Here is a tiny trained network, its code and every weight. The questions are about switching its units off for an input and a class, where a switched-off unit gives its printed mean instead of its output.

import numpy as np


def w(rows, s, z=0):
    codes = np.array(rows[::2]) - 128.0
    scale = np.full(codes.shape[1], s)
    scale[-1] = z or s
    return codes * scale


def f(y):
    return y / 2 * (1 + np.tanh(0.7978845608 * (y + 0.044715 * y**3)))


def log_softmax(a):
    a = a - a.max(-1, keepdims=True)
    return a - np.log(np.exp(a).sum(-1, keepdims=True))


def net(x, mask):
    res = np.array(x, float).reshape(1, 5) / 4 @ E
    y = f(res @ A[0][:, :-1].T + A[0][:, -1])
    res = res + np.where(mask, y, B[0][:, -1]) @ B[0][:, :-1]
    return log_softmax(res[-1] @ U[:, :-1].T + U[:, -1])


A, B = {}, {}
E = w([
[117,212,147,112,153,202,161,161,75,167,130,179],'x0',
[125,41,113,113,144,133,120,118,9,104,123,157],'x1',
[129,125,128,128,127,126,132,132,128,131,123,127],'x2',
[127,127,128,119,133,127,125,129,134,125,126,131],'x3',
[135,115,135,108,35,112,158,142,152,84,165,224],'x4',
],0.015)
A[0] = w([
[139,85,124,172,142,100,85,99,193,133,110,91,41],'neuron 1',
[137,113,135,164,109,145,130,121,121,108,141,122,134],'neuron 2',
[102,180,168,101,147,174,175,165,62,148,143,197,154],'neuron 3',
[139,120,139,104,132,130,143,133,121,152,160,107,73],'neuron 4',
[128,243,133,168,198,170,164,163,152,187,132,122,144],'neuron 5',
[97,51,91,108,198,162,122,118,8,127,136,161,196],'neuron 6',
[127,122,118,170,143,148,126,112,140,112,120,152,91],'neuron 7',
[138,122,108,151,116,138,145,136,126,134,122,121,125],'neuron 8',
[121,51,125,152,184,173,104,156,54,132,121,168,22],'neuron 9',
[131,97,96,134,211,131,91,116,102,151,118,40,225],'neuron 10',
[108,196,127,142,157,168,123,132,137,182,112,74,131],'neuron 11',
[137,72,140,182,137,89,92,88,198,109,132,72,145],'neuron 12',
[163,160,130,58,20,138,186,163,143,108,160,172,86],'neuron 13',
[128,184,155,137,83,87,126,133,229,139,133,116,135],'neuron 14',
[136,105,112,118,112,111,141,114,113,136,142,130,87],'neuron 15',
[121,169,174,122,144,184,181,172,62,140,136,195,4],'neuron 16',
[133,17,110,140,78,105,146,105,116,72,140,166,118],'neuron 17',
[117,100,114,119,139,133,142,125,148,162,123,136,112],'neuron 18',
[98,129,151,137,118,144,129,98,138,127,126,147,101],'neuron 19',
[156,75,78,119,87,92,110,109,94,84,149,170,107],'neuron 20',
[144,106,113,143,188,124,61,91,70,149,73,22,30],'neuron 21',
[134,110,67,107,118,106,134,133,112,115,148,130,89],'neuron 22',
[113,105,111,74,137,131,124,104,22,144,104,127,30],'neuron 23',
[142,162,139,148,161,109,152,124,125,139,137,115,100],'neuron 24',
],0.011,0.015)
B[0] = w([
[153,177,124,193,116,167,150,78,87,172,58,140,164],'neuron 1',
[111,127,103,90,109,129,95,144,130,135,123,115,138],'neuron 2',
[161,225,107,177,102,146,174,96,85,173,55,139,215],'neuron 3',
[165,139,133,123,129,130,114,128,149,113,90,136,121],'neuron 4',
[117,90,207,77,60,167,106,173,41,145,97,91,221],'neuron 5',
[101,44,85,133,156,78,60,172,225,62,178,146,253],'neuron 6',
[156,144,98,122,82,129,117,112,137,134,96,117,120],'neuron 7',
[140,122,121,97,131,152,119,118,135,122,118,197,127],'neuron 8',
[159,218,102,182,114,174,191,56,115,159,45,115,165],'neuron 9',
[177,236,97,196,63,190,187,70,82,182,87,150,250],'neuron 10',
[136,97,196,75,89,148,126,110,78,165,63,83,192],'neuron 11',
[127,162,66,181,145,114,135,130,146,78,146,219,218],'neuron 12',
[155,195,67,216,160,107,121,57,168,103,119,166,196],'neuron 13',
[117,139,40,183,162,106,137,121,166,65,143,181,206],'neuron 14',
[119,157,133,113,127,118,140,143,123,136,104,118,132],'neuron 15',
[80,58,45,149,187,46,80,142,251,14,251,154,167],'neuron 16',
[97,36,176,25,119,106,126,184,95,181,132,80,217],'neuron 17',
[102,147,114,133,121,120,115,144,106,136,142,130,124],'neuron 18',
[127,152,102,109,145,130,137,141,114,117,105,147,125],'neuron 19',
[129,49,194,85,153,129,101,156,96,164,139,40,191],'neuron 20',
[73,71,76,119,194,66,91,177,209,39,255,158,198],'neuron 21',
[120,117,160,118,131,134,135,108,133,162,116,130,138],'neuron 22',
[171,225,100,207,152,178,216,67,104,199,79,169,162],'neuron 23',
[128,135,159,118,116,152,141,158,87,162,124,149,137],'neuron 24',
],0.0095,0.021)
U = w([
[129,209,118,162,125,162,157,113,106,141,79,151,8],'0',
[109,106,95,124,150,89,120,147,178,85,176,155,253],'1',
[113,108,251,9,112,148,125,163,79,152,102,92,141],'2',
],0.012,0.0024)

Each question gives the input, the list of numbers given to net, and the class t.
The units are the neurons (one row each of A and B). Each row of codes is followed by its name. A weight is (code - 128) times the scale printed after its matrix; where a second scale follows, it is the last column's (A, B and U).
mask holds one flag per neuron, in row order. A switched-off neuron (its flag False) gives its mean, the last column of its row in B, instead of its output. The means were averaged over made-up inputs and are rounded, as every weight is.
A unit's drop is (log p(t) with every unit on - log p(t) with that unit switched off) / (log p(t) with every unit on - log p(t) with every unit switched off).
The circuit of an input: a set's keep is (log p(t) with only the set's units on - log p(t) with every unit switched off) / (log p(t) with every unit on - log p(t) with every unit switched off). Starting from the 12 units with the biggest drops (on a tie, the unit counted first), units are removed one at a time, each time the one whose removal leaves the highest keep (on an exact tie, the one counted first), for as long as the keep stays at least 0.8.
units of the circuit, in order: the units of the circuit, biggest drop first
unit that matters most: the unit with the biggest drop
top k neurons: the k neurons with the biggest drops, biggest first
drop when u is switched off: that unit's drop, to one decimal
input [6,7,-7,7,1], class 1: unit that matters most => neuron 6
input [8,7,-3,-3,7], class 1: top 2 neurons => [neuron 16; neuron 6]
input [4,2,2,8,6], class 1: top 2 neurons => [neuron 16; neuron 10]
input [-1,3,6,-6,-5], class 1: top 2 neurons => [neuron 21; neuron 6]
input [-5,-1,6,3,0], class 0: top 4 neurons => [neuron 6; neuron 21; neuron 16; neuron 1]
input [3,-3,-1,-7,0], class 2: top 3 neurons => [neuron 10; neuron 5; neuron 12]
input [-4,-1,4,-7,0], class 0: top 2 neurons => [neuron 6; neuron 21]
input [7,4,8,-1,1], class 1: top 4 neurons => [neuron 16; neuron 6; neuron 10; neuron 1]
input [0,7,-4,-7,-2], class 1: top 3 neurons => [neuron 6; neuron 21; neuron 1]
input [-5,1,-1,8,5], class 2: top 4 neurons => [neuron 17; neuron 6; neuron 20; neuron 21]
input [6,-1,-3,7,0], class 2: top 2 neurons => [neuron 5; neuron 10]
input [4,2,-2,-6,4], class 1: top 2 neurons => [neuron 10; neuron 16]
input [-6,-2,5,4,0], class 0: top 4 neurons => [neuron 6; neuron 21; neuron 1; neuron 16]
input [-6,-4,-8,-7,-6], class 0: unit that matters most => neuron 10
input [-3,0,5,-1,0], class 0: top 4 neurons => [neuron 6; neuron 21; neuron 16; neuron 14]
input [1,-4,-7,-2,8], class 0: top 4 neurons => [neuron 6; neuron 21; neuron 16; neuron 13]
input [-5,8,-8,4,1], class 2: drop when neuron 14 is switched off => 0.3
input [-2,-1,8,3,0], class 0: drop when neuron 21 is switched off => 4.6
input [-1,1,0,8,3], class 2: drop when neuron 20 is switched off => 0.0
input [-5,-2,-1,6,-6], class 0: units of the circuit, in order => [neuron 10]
input [-7,8,8,4,8], class 2: drop when neuron 17 is switched off => 0.3
